Below are the code and all the weights of a small trained network. Each question names an input and a class and asks about switching units off, where a switched-off unit gives its printed mean instead of its output.

import numpy as np


def w(rows, s, z=0):
    codes = np.array(rows[::2]) - 128.0
    scale = np.full(codes.shape[1], s)
    scale[-1] = z or s
    return codes * scale


def norm(h):
    return h / np.sqrt((h * h).mean(-1, keepdims=True) + 1e-5)


def f(y):
    return y / 2 * (1 + np.tanh(0.7978845608 * (y + 0.044715 * y**3)))


def log_softmax(a):
    a = a - a.max(-1, keepdims=True)
    return a - np.log(np.exp(a).sum(-1, keepdims=True))


def net(x, mask):
    res = np.array(x, float).reshape(1, 3) / 4 @ E
    u = 0
    for l in range(2):
        y = f(norm(res) @ A[l][:, :-1].T + A[l][:, -1])
        res = res + np.where(mask[u : u + 3], y, B[l][:, -1]) @ B[l][:, :-1]
        u += 3
    return log_softmax(norm(res)[-1] @ U[:, :-1].T + U[:, -1])


A, B = {}, {}
E = w([
[132,134,130,127,128,131,120],'x0',
[4,121,235,164,182,187,71],'x1',
[146,182,137,120,93,146,196],'x2',
],0.0042)
A[0] = w([
[157,253,211,124,51,183,223,117],'L0N1',
[70,45,65,83,142,66,52,253],'L0N2',
[28,205,185,191,148,128,46,78],'L0N3',
],0.0049,0.0027)
B[0] = w([
[148,151,83,201,255,201,59,235],'L0N1',
[119,210,111,172,181,233,133,242],'L0N2',
[172,133,97,136,94,116,195,253],'L0N3',
],0.0071,0.0042)
A[1] = w([
[116,77,131,101,133,59,106,25],'L1N1',
[116,146,254,163,155,120,116,236],'L1N2',
[78,98,94,40,153,99,111,9],'L1N3',
],0.0081,0.0014)
B[1] = w([
[114,37,2,128,104,184,18,87],'L1N1',
[246,119,7,64,70,50,100,254],'L1N2',
[210,192,20,69,165,111,68,80],'L1N3',
],0.0062,0.0029)
U = w([
[138,184,72,166,199,202,47,200],'0',
[228,105,64,70,69,66,150,226],'1',
[171,171,121,186,141,199,168,204],'2',
[107,167,155,169,167,168,200,85],'3',
[38,27,191,93,112,47,110,2],'4',
[69,19,244,38,106,91,51,2],'5',
[49,70,207,77,87,71,112,2],'6',
[84,2,225,65,103,94,100,2],'7',
],0.0084,0.0052)

Each question gives the input, the list of numbers given to net, and the class t.
The units are the neurons (one row each of A and B). Each row of codes is followed by its name. A weight is (code - 128) times the scale printed after its matrix; where a second scale follows, it is the last column's (A, B and U).
mask holds one flag per neuron, layer by layer. A switched-off neuron (its flag False) gives its mean, the last column of its row in B, instead of its output. The means were averaged over made-up inputs and are rounded, as every weight is.
A unit's drop is (log p(t) with every unit on - log p(t) with that unit switched off) / (log p(t) with every unit on - log p(t) with every unit switched off).
The circuit of an input: a set's keep is (log p(t) with only the set's units on - log p(t) with every unit switched off) / (log p(t) with every unit on - log p(t) with every unit switched off). Starting from all 6 units, units are removed one at a time, each time the one whose removal leaves the highest keep (on an exact tie, the one counted first), for as long as the keep stays at least 0.8.
units of the circuit, in order: the units of the circuit, biggest drop first
k most important neurons: the k neurons with the biggest drops, biggest first
top k neurons in layer l: the k neurons of layer l with the biggest drops, biggest first
drop of u: that unit's drop, to one decimal
input [-5,5,4], class 1: top neuron in layer 0 => [L0N2]
input [0,3,1], class 3: units of the circuit, in order => [L0N3 L1N2 L0N1]
input [-6,8,3], class 1: units of the circuit, in order => [L1N2 L0N2]
input [-7,5,-5], class 2: 3 most important neurons => [L0N2 L0N3 L0N1]
input [1,6,1], class 1: units of the circuit, in order => [L1N2 L0N1]
input [6,-4,6], class 0: 2 most important neurons => [L0N1 L0N3]
input [8,3,-2], class 2: 2 most important neurons => [L0N3 L0N1]
input [6,7,4], class 1: units of the circuit, in order => [L1N2 L0N2]
input [-8,8,-3], class 1: 2 most important neurons => [L1N2 L0N1]
input [-1,2,-3], class 3: 2 most important neurons => [L0N3 L0N1]
input [-6,8,-6], class 1: 3 most important neurons => [L1N2 L0N1 L0N3]
input [-1,-7,-8], class 0: 2 most important neurons => [L0N2 L0N3]
input [-6,-4,7], class 0: drop of L0N2 => -0.1
input [-7,1,8], class 0: drop of L0N1 => 1.3
input [1,6,0], class 1: drop of L1N2 => 0.6
input [0,0,5], class 0: drop of L0N1 => 0.7
